Here is a tiny trained network, its code and every weight. The questions are about switching its units off for an input and a class, where a switched-off unit gives its printed mean instead of its output.

import numpy as np


def w(rows, s, z=0):
    codes = np.array(rows[::2]) - 128.0
    scale = np.full(codes.shape[1], s)
    scale[-1] = z or s
    return codes * scale


def f(y):
    return y / 2 * (1 + np.tanh(0.7978845608 * (y + 0.044715 * y**3)))


def log_softmax(a):
    a = a - a.max(-1, keepdims=True)
    return a - np.log(np.exp(a).sum(-1, keepdims=True))


def net(x, mask):
    res = np.array(x, float).reshape(1, 4) / 4 @ E
    y = f(res @ A[0][:, :-1].T + A[0][:, -1])
    res = res + np.where(mask, y, B[0][:, -1]) @ B[0][:, :-1]
    return log_softmax(res[-1] @ U[:, :-1].T + U[:, -1])


A, B = {}, {}
E = w([
[231,173,105,178,197,171,137,213,60],'x0',
[155,118,223,185,184,135,220,29,118],'x1',
[142,88,171,68,63,254,67,83,50],'x2',
[109,126,104,77,162,132,160,127,108],'x3',
],0.0077)
A[0] = w([
[165,114,196,142,171,147,178,47,135,120],'n1',
[75,88,135,99,101,106,128,89,179,137],'n2',
[126,69,168,74,66,253,62,80,49,76],'n3',
[28,35,158,91,78,86,116,69,183,149],'n4',
[70,87,142,69,74,114,121,56,205,143],'n5',
[155,81,177,161,154,141,193,58,127,112],'n6',
[101,137,83,98,88,134,71,191,130,103],'n7',
[116,140,82,93,85,137,66,173,118,81],'n8',
[61,85,125,102,69,101,129,65,158,137],'n9',
[115,123,70,92,74,122,68,182,130,113],'n10',
[135,160,131,162,165,152,118,166,92,112],'n11',
[120,135,43,115,109,88,98,204,167,89],'n12',
[237,145,100,140,154,160,124,177,51,174],'n13',
[207,155,110,140,155,162,143,170,100,172],'n14',
[100,189,105,143,168,26,142,126,211,4],'n15',
[59,109,125,122,103,103,120,83,155,148],'n16',
[130,152,197,168,156,113,198,70,109,94],'n17',
],0.007,0.0022)
B[0] = w([
[119,142,100,70,75,173,176,73,177,208],'n1',
[165,171,109,161,135,131,75,159,93,172],'n2',
[37,1,233,190,229,2,187,202,177,254],'n3',
[175,185,94,166,144,163,71,164,82,218],'n4',
[169,196,80,170,160,141,80,125,78,202],'n5',
[122,138,117,79,60,167,168,75,181,201],'n6',
[114,118,102,70,88,164,150,87,167,186],'n7',
[114,95,123,112,66,161,189,77,173,180],'n8',
[178,179,94,171,140,153,103,181,75,187],'n9',
[117,147,124,69,90,178,183,88,174,192],'n10',
[155,125,112,143,129,121,113,121,98,158],'n11',
[80,97,142,67,87,147,169,88,170,198],'n12',
[182,183,81,166,158,155,87,151,68,223],'n13',
[153,170,88,190,160,130,77,150,87,194],'n14',
[73,80,173,201,201,51,165,198,152,205],'n15',
[165,163,109,164,137,123,81,150,62,168],'n16',
[111,127,114,78,55,163,166,87,188,201],'n17',
],0.0073,0.0077)
U = w([
[199,188,92,149,142,157,56,137,17,253],'0',
[64,62,181,155,193,3,148,158,157,13],'1',
[119,136,115,52,22,199,151,71,183,114],'2',
],0.015,0.0017)

Each question gives the input, the list of numbers given to net, and the class t.
The units are the neurons (one row each of A and B). Each row of codes is followed by its name. A weight is (code - 128) times the scale printed after its matrix; where a second scale follows, it is the last column's (A, B and U).
mask holds one flag per neuron, in row order. A switched-off neuron (its flag False) gives its mean, the last column of its row in B, instead of its output. The means were averaged over made-up inputs and are rounded, as every weight is.
A unit's drop is (log p(t) with every unit on - log p(t) with that unit switched off) / (log p(t) with every unit on - log p(t) with every unit switched off).
The circuit of an input: a set's keep is (log p(t) with only the set's units on - log p(t) with every unit switched off) / (log p(t) with every unit on - log p(t) with every unit switched off). Starting from the 12 units with the biggest drops (on a tie, the unit counted first), units are removed one at a time, each time the one whose removal leaves the highest keep (on an exact tie, the one counted first), for as long as the keep stays at least 0.8.
units of the circuit, in order: the units of the circuit, biggest drop first
k most important neurons: the k neurons with the biggest drops, biggest first
drop when u is switched off: that unit's drop, to one decimal
input [-6,2,8,-6], class 1: units of the circuit, in order => n3
input [-5,-5,1,-7], class 0: 2 most important neurons => n4; n5
input [6,8,7,-6], class 2: 4 most important neurons => n1; n6; n17; n15
input [-4,-2,5,3], class 1: 2 most important neurons => n3; n13
input [0,-3,3,2], class 1: 4 most important neurons => n3; n1; n6; n17
input [-2,-1,1,2], class 0: 2 most important neurons => n3; n15
input [-5,-5,-4,0], class 0: 2 most important neurons => n3; n4
input [-5,-2,4,1], class 0: 2 most important neurons => n4; n5
input [5,-8,-6,3], class 2: 2 most important neurons => n3; n12
input [-1,1,3,2], class 1: drop when n3 is switched off => 0.1
input [0,-1,5,1], class 1: drop when n3 is switched off => 0.2
input [1,-2,5,1], class 1: drop when n3 is switched off => 0.3
